Below are the code and all the weights of a small trained network. Each question names an input and a class and asks about switching units off, where a switched-off unit gives its printed mean instead of its output.

import numpy as np


def w(rows, s, z=0):
    codes = np.array(rows[::2]) - 128.0
    scale = np.full(codes.shape[1], s)
    scale[-1] = z or s
    return codes * scale


def f(y):
    return y / 2 * (1 + np.tanh(0.7978845608 * (y + 0.044715 * y**3)))


def log_softmax(a):
    a = a - a.max(-1, keepdims=True)
    return a - np.log(np.exp(a).sum(-1, keepdims=True))


def net(x, mask):
    res = np.array(x, float).reshape(1, 4) / 4 @ E
    y = f(res @ A[0][:, :-1].T + A[0][:, -1])
    res = res + np.where(mask, y, B[0][:, -1]) @ B[0][:, :-1]
    return log_softmax(res[-1] @ U[:, :-1].T + U[:, -1])


A, B = {}, {}
E = w([
[46,56,180,78,24],'x0',
[36,117,41,220,7],'x1',
[32,255,201,128,179],'x2',
[148,180,146,30,100],'x3',
],0.0076)
A[0] = w([
[26,146,85,167,40,209],'N1',
[121,68,233,137,114,211],'N2',
[110,115,187,80,155,196],'N3',
[242,194,145,3,158,112],'N4',
[148,183,153,206,247,176],'N5',
[151,222,78,143,187,138],'N6',
[79,215,189,56,120,152],'N7',
[123,157,252,87,127,227],'N8',
[136,121,14,194,148,218],'N9',
[101,208,254,139,142,143],'N10',
[150,150,74,186,180,192],'N11',
[153,111,201,75,141,254],'N12',
],0.0097,0.0043)
B[0] = w([
[11,138,80,111,92,254],'N1',
[141,126,41,116,189,188],'N2',
[142,169,87,128,194,187],'N3',
[62,93,80,1,202,244],'N4',
[120,162,74,177,83,231],'N5',
[117,111,39,121,98,193],'N6',
[103,179,183,142,181,222],'N7',
[147,173,133,148,219,226],'N8',
[144,102,141,192,60,224],'N9',
[134,205,221,249,170,223],'N10',
[148,123,86,176,59,193],'N11',
[133,135,48,85,198,216],'N12',
],0.0098,0.0097)
U = w([
[48,111,52,136,36,216],'0',
[177,127,68,50,195,230],'1',
[44,162,235,86,59,2],'2',
[255,160,145,225,37,95],'3',
[222,13,150,106,99,77],'4',
[94,207,197,140,240,120],'5',
[108,146,158,10,65,73],'6',
[139,83,170,106,156,63],'7',
],0.0083,0.0037)

Each question gives the input, the list of numbers given to net, and the class t.
The units are the neurons (one row each of A and B). Each row of codes is followed by its name. A weight is (code - 128) times the scale printed after its matrix; where a second scale follows, it is the last column's (A, B and U).
mask holds one flag per neuron, in row order. A switched-off neuron (its flag False) gives its mean, the last column of its row in B, instead of its output. The means were averaged over made-up inputs and are rounded, as every weight is.
A unit's drop is (log p(t) with every unit on - log p(t) with that unit switched off) / (log p(t) with every unit on - log p(t) with every unit switched off).
The circuit of an input: a set's keep is (log p(t) with only the set's units on - log p(t) with every unit switched off) / (log p(t) with every unit on - log p(t) with every unit switched off). Starting from all 12 units, units are removed one at a time, each time the one whose removal leaves the highest keep (on an exact tie, the one counted first), for as long as the keep stays at least 0.8.
circuit, biggest first: the units of the circuit, biggest drop first
unit that matters most: the unit with the biggest drop
top k neurons: the k neurons with the biggest drops, biggest first
drop when u is switched off: that unit's drop, to one decimal
input [-6,-4,-1,-7], class 3: unit that matters most	N1
input [0,-8,1,-8], class 1: circuit, biggest first	N7, N12
input [7,-5,-1,-4], class 1: circuit, biggest first	N2, N12
input [-8,7,-6,-6], class 3: top 4 neurons	N9, N4, N11, N12
input [-2,1,6,-6], class 3: top 2 neurons	N4, N10
input [-4,-3,-5,-2], class 0: circuit, biggest first	N8, N11
input [-8,4,2,0], class 0: top 2 neurons	N6, N10
input [-7,3,0,5], class 0: top 2 neurons	N10, N6
input [3,-2,-6,-3], class 4: top 2 neurons	N1, N4
input [-8,3,-7,4], class 3: top 2 neurons	N1, N9
input [-7,-3,-7,-3], class 0: top 2 neurons	N10, N4
input [-4,3,3,-6], class 0: drop when N10 is switched off	0.2
input [-4,1,5,-4], class 3: drop when N4 is switched off	0.2
input [6,5,6,3], class 5: circuit, biggest first	N7
input [-6,2,-4,-5], class 3: drop when N1 is switched off	0.1
